Here is a tiny trained network, its code and every weight. The questions are about switching its units off for an input and a class, where a switched-off unit gives its printed mean instead of its output.

import numpy as np


def w(rows, s, z=0):
    codes = np.array(rows[::2]) - 128.0
    scale = np.full(codes.shape[1], s)
    scale[-1] = z or s
    return codes * scale


def norm(h):
    return h / np.sqrt((h * h).mean(-1, keepdims=True) + 1e-5)


def f(y):
    return np.maximum(y, 0)


def log_softmax(a):
    a = a - a.max(-1, keepdims=True)
    return a - np.log(np.exp(a).sum(-1, keepdims=True))


def net(x, mask):
    res = np.array(x, float).reshape(1, 8) / 4 @ E
    u = 0
    for l in range(3):
        y = f(norm(res) @ A[l][:, :-1].T + A[l][:, -1])
        res = res + np.where(mask[u : u + 9], y, B[l][:, -1]) @ B[l][:, :-1]
        u += 9
    return log_softmax(norm(res)[-1] @ U[:, :-1].T + U[:, -1])


A, B = {}, {}
E = w([
[123,138,142,138],'x0',
[134,119,114,118],'x1',
[177,101,55,198],'x2',
[125,134,138,136],'x3',
[129,128,126,126],'x4',
[227,128,186,99],'x5',
[142,255,146,139],'x6',
[125,132,133,133],'x7',
],0.0069)
A[0] = w([
[151,118,92,82,114],'0.n1',
[153,153,90,140,255],'0.n2',
[105,112,110,119,191],'0.n3',
[144,133,46,148,103],'0.n4',
[53,197,132,173,98],'0.n5',
[86,172,84,114,6],'0.n6',
[9,174,159,105,150],'0.n7',
[132,189,106,120,230],'0.n8',
[80,177,56,109,165],'0.n9',
],0.011,0.0025)
B[0] = w([
[94,119,106,94,153],'0.n1',
[93,66,178,168,213],'0.n2',
[3,214,182,137,180],'0.n3',
[113,236,147,162,200],'0.n4',
[151,126,133,178,216],'0.n5',
[174,200,167,137,163],'0.n6',
[86,179,66,64,253],'0.n7',
[137,222,71,124,217],'0.n8',
[120,194,127,202,212],'0.n9',
],0.0068,0.0052)
A[1] = w([
[172,180,136,139,5],'1.n1',
[227,140,89,254,123],'1.n2',
[86,192,123,102,217],'1.n3',
[137,135,196,143,102],'1.n4',
[177,201,81,143,89],'1.n5',
[41,166,93,155,217],'1.n6',
[155,55,3,134,209],'1.n7',
[155,115,88,186,12],'1.n8',
[176,190,116,130,76],'1.n9',
],0.0092,0.0026)
B[1] = w([
[141,71,73,56,165],'1.n1',
[162,38,138,157,232],'1.n2',
[181,81,159,95,235],'1.n3',
[157,146,88,71,149],'1.n4',
[165,99,124,32,205],'1.n5',
[69,72,126,198,253],'1.n6',
[150,168,182,164,169],'1.n7',
[98,117,142,1,149],'1.n8',
[104,129,49,52,186],'1.n9',
],0.0074,0.0068)
A[2] = w([
[205,131,148,44,120],'2.n1',
[146,151,145,103,194],'2.n2',
[151,120,181,81,136],'2.n3',
[19,181,104,97,139],'2.n4',
[205,136,146,132,40],'2.n5',
[157,123,103,202,85],'2.n6',
[122,116,143,76,129],'2.n7',
[144,172,165,118,149],'2.n8',
[168,105,246,124,3],'2.n9',
],0.013,0.0032)
B[2] = w([
[38,133,146,140,255],'2.n1',
[162,120,82,175,176],'2.n2',
[119,174,158,146,199],'2.n3',
[223,52,111,86,243],'2.n4',
[119,1,82,74,172],'2.n5',
[145,214,158,170,178],'2.n6',
[57,188,130,195,184],'2.n7',
[148,140,69,141,156],'2.n8',
[169,156,207,100,178],'2.n9',
],0.0096,0.0072)
U = w([
[116,11,86,89,251],'0',
[203,176,50,74,117],'1',
[75,90,151,236,83],'2',
[205,219,103,212,155],'3',
[54,154,251,122,86],'4',
[71,234,127,63,143],'5',
[231,82,240,139,14],'6',
],0.019,0.0024)

Each question gives the input, the list of numbers given to net, and the class t.
The units are the neurons (one row each of A and B). Each row of codes is followed by its name. A weight is (code - 128) times the scale printed after its matrix; where a second scale follows, it is the last column's (A, B and U).
mask holds one flag per neuron, layer by layer. A switched-off neuron (its flag False) gives its mean, the last column of its row in B, instead of its output. The means were averaged over made-up inputs and are rounded, as every weight is.
A unit's drop is (log p(t) with every unit on - log p(t) with that unit switched off) / (log p(t) with every unit on - log p(t) with every unit switched off).
The circuit of an input: a set's keep is (log p(t) with only the set's units on - log p(t) with every unit switched off) / (log p(t) with every unit on - log p(t) with every unit switched off). Starting from the 12 units with the biggest drops (on a tie, the unit counted first), units are removed one at a time, each time the one whose removal leaves the highest keep (on an exact tie, the one counted first), for as long as the keep stays at least 0.8.
units of the circuit, in order: the units of the circuit, biggest drop first
most important unit: the unit with the biggest drop
k most important neurons: the k neurons with the biggest drops, biggest first
k most important neurons of layer l: the k neurons of layer l with the biggest drops, biggest first
drop when u is switched off: that unit's drop, to one decimal
input [2,6,-6,-3,4,1,-5,8], class 4: units of the circuit, in order -> 2.n7
input [0,0,-3,-4,5,-1,3,1], class 1: units of the circuit, in order -> 0.n7, 2.n4
input [6,-7,-4,-4,-4,0,5,7], class 1: units of the circuit, in order -> 2.n4, 0.n7
input [-4,5,8,2,4,5,0,6], class 6: units of the circuit, in order -> 1.n2, 1.n7
input [-4,-8,-5,-6,2,8,0,4], class 4: 2 most important neurons of layer 2 -> 2.n1, 2.n9
input [-1,-6,-7,-5,-4,7,1,-7], class 5: 2 most important neurons -> 1.n2, 1.n6
input [8,3,7,0,7,2,6,0], class 0: 2 most important neurons -> 1.n5, 2.n5
input [0,-7,-2,4,5,8,-5,-7], class 4: 2 most important neurons -> 2.n1, 2.n4
input [-1,0,1,5,-8,-4,4,-3], class 3: 3 most important neurons of layer 0 -> 0.n9, 0.n5, 0.n2
input [7,-7,-2,8,-2,-8,2,-1], class 1: 3 most important neurons of layer 2 -> 2.n4, 2.n1, 2.n5
input [6,4,-6,4,-7,-4,1,1], class 1: units of the circuit, in order -> 2.n4, 0.n7
input [-8,5,-3,-5,2,8,5,0], class 5: 2 most important neurons of layer 2 -> 2.n1, 2.n4
input [6,8,-3,6,-7,7,1,0], class 5: 2 most important neurons -> 1.n2, 1.n6
input [-1,1,-3,8,6,-8,-1,1], class 0: units of the circuit, in order -> 2.n4
input [6,-2,0,5,2,1,-3,-4], class 4: 4 most important neurons -> 0.n8, 0.n9, 1.n6, 0.n7
input [-1,1,0,8,6,7,1,-2], class 5: 3 most important neurons -> 2.n4, 2.n1, 0.n5
input [-3,-8,-2,7,-5,-6,1,3], class 1: 2 most important neurons of layer 2 -> 2.n4, 2.n1
input [7,-4,-5,-4,1,-2,-1,1], class 0: 3 most important neurons -> 2.n4, 0.n7, 1.n6
input [-7,-5,5,-6,8,8,-8,0], class 6: 2 most important neurons -> 1.n7, 2.n9
input [5,-5,-1,0,8,-3,6,-7], class 1: most important unit -> 0.n7
input [-1,4,2,-4,-4,-6,-3,6], class 2: 3 most important neurons of layer 1 -> 1.n6, 1.n9, 1.n5
input [5,-8,-1,-6,1,6,8,-7], class 5: 2 most important neurons of layer 2 -> 2.n1, 2.n4
input [-6,5,-6,-1,5,8,-3,2], class 4: drop when 2.n1 is switched off -> 0.1
input [-1,7,0,5,-7,2,-8,-1], class 4: drop when 1.n5 is switched off -> -0.1
input [7,-6,-7,-2,7,-2,3,-5], class 1: drop when 2.n4 is switched off -> 0.3
input [-6,8,2,-4,-3,0,-2,6], class 2: drop when 0.n7 is switched off -> 0.2
input [3,-3,7,-2,1,2,5,5], class 0: most important neuron -> 1.n5
input [6,4,-4,4,4,-6,1,-5], class 1: 2 most important neurons of layer 0 -> 0.n7, 0.n6
